Here is a tiny trained network, its code and every weight. The questions are about switching its units off for an input and a class, where a switched-off unit gives its printed mean instead of its output.

import numpy as np


def w(rows, s, z=0):
    codes = np.array(rows[::2]) - 128.0
    scale = np.full(codes.shape[1], s)
    scale[-1] = z or s
    return codes * scale


def f(y):
    return np.maximum(y, 0)


def log_softmax(a):
    a = a - a.max(-1, keepdims=True)
    return a - np.log(np.exp(a).sum(-1, keepdims=True))


def net(x, mask):
    res = np.array(x, float).reshape(1, 6) / 4 @ E
    y = f(res @ A[0][:, :-1].T + A[0][:, -1])
    res = res + np.where(mask, y, B[0][:, -1]) @ B[0][:, :-1]
    return log_softmax(res[-1] @ U[:, :-1].T + U[:, -1])


A, B = {}, {}
E = w([
[214,85,225],'x0',
[26,109,193],'x1',
[127,126,124],'x2',
[128,128,131],'x3',
[137,253,170],'x4',
[127,126,128],'x5',
],0.0046)
A[0] = w([
[215,147,67,91],'neuron 1',
[133,128,124,122],'neuron 2',
[131,123,146,254],'neuron 3',
[117,21,95,78],'neuron 4',
[61,162,59,98],'neuron 5',
[83,149,70,91],'neuron 6',
[127,245,181,94],'neuron 7',
[96,143,79,95],'neuron 8',
[190,91,235,91],'neuron 9',
[22,109,208,98],'neuron 10',
[129,164,140,102],'neuron 11',
],0.013,0.0065)
B[0] = w([
[219,170,88,176],'neuron 1',
[133,128,126,129],'neuron 2',
[4,214,100,255],'neuron 3',
[120,11,91,166],'neuron 4',
[144,131,220,180],'neuron 5',
[137,127,199,160],'neuron 6',
[104,4,83,193],'neuron 7',
[135,134,184,151],'neuron 8',
[147,117,244,195],'neuron 9',
[245,178,63,189],'neuron 10',
[124,90,116,140],'neuron 11',
],0.032,0.0065)
U = w([
[143,119,254,56],'0',
[110,3,70,80],'1',
[84,174,116,255],'2',
[235,188,68,74],'3',
[76,157,124,180],'4',
],0.0068,0.0039)

Each question gives the input, the list of numbers given to net, and the class t.
The units are the neurons (one row each of A and B). Each row of codes is followed by its name. A weight is (code - 128) times the scale printed after its matrix; where a second scale follows, it is the last column's (A, B and U).
mask holds one flag per neuron, in row order. A switched-off neuron (its flag False) gives its mean, the last column of its row in B, instead of its output. The means were averaged over made-up inputs and are rounded, as every weight is.
A unit's drop is (log p(t) with every unit on - log p(t) with that unit switched off) / (log p(t) with every unit on - log p(t) with every unit switched off).
The circuit of an input: a set's keep is (log p(t) with only the set's units on - log p(t) with every unit switched off) / (log p(t) with every unit on - log p(t) with every unit switched off). Starting from all 11 units, units are removed one at a time, each time the one whose removal leaves the highest keep (on an exact tie, the one counted first), for as long as the keep stays at least 0.8.
units of the circuit, in order: the units of the circuit, biggest drop first
most important unit: the unit with the biggest drop
top k neurons: the k neurons with the biggest drops, biggest first
drop of u: that unit's drop, to one decimal
input [-6,-5,2,1,6,-7], class 0: most important unit => neuron 5
input [-7,-6,-2,-7,5,-5], class 0: top 3 neurons => [neuron 5; neuron 6; neuron 10]
input [-6,0,6,3,2,3], class 0: units of the circuit, in order => [neuron 5; neuron 6]
input [5,7,-3,-4,4,-8], class 3: top 2 neurons => [neuron 10; neuron 5]
input [-2,-7,-4,6,-8,3], class 1: top 2 neurons => [neuron 4; neuron 10]
input [8,-6,7,-1,1,7], class 0: top 2 neurons => [neuron 9; neuron 10]
input [0,8,7,-5,7,-4], class 3: top 2 neurons => [neuron 10; neuron 4]
input [-2,-7,2,-4,3,2], class 3: top 2 neurons => [neuron 1; neuron 3]
input [6,-3,-6,6,7,-3], class 1: top 2 neurons => [neuron 7; neuron 5]
input [-7,5,4,-2,8,2], class 1: top 3 neurons => [neuron 7; neuron 9; neuron 11]
input [1,-4,4,2,-6,-7], class 1: top 2 neurons => [neuron 4; neuron 10]
input [1,-7,-2,-4,-3,-2], class 3: top 2 neurons => [neuron 1; neuron 7]
input [8,-4,-1,0,-5,5], class 0: top 2 neurons => [neuron 9; neuron 7]
input [-7,-5,-3,-6,4,1], class 0: top 2 neurons => [neuron 5; neuron 6]
input [8,-6,2,-8,-2,7], class 0: units of the circuit, in order => [neuron 9]
input [-4,-2,7,-4,-7,6], class 1: top 2 neurons => [neuron 4; neuron 9]
input [-6,7,3,-6,-2,0], class 3: top 2 neurons => [neuron 10; neuron 9]
input [-1,6,1,7,7,0], class 1: drop of neuron 7 => 1.3
input [4,8,-4,2,0,-8], class 3: drop of neuron 3 => 0.0
input [5,8,-5,5,5,-8], class 3: most important unit => neuron 10
input [-6,-4,5,-4,7,-4], class 1: drop of neuron 11 => 0.1
input [-8,-2,5,-8,-4,8], class 0: drop of neuron 5 => 0.2
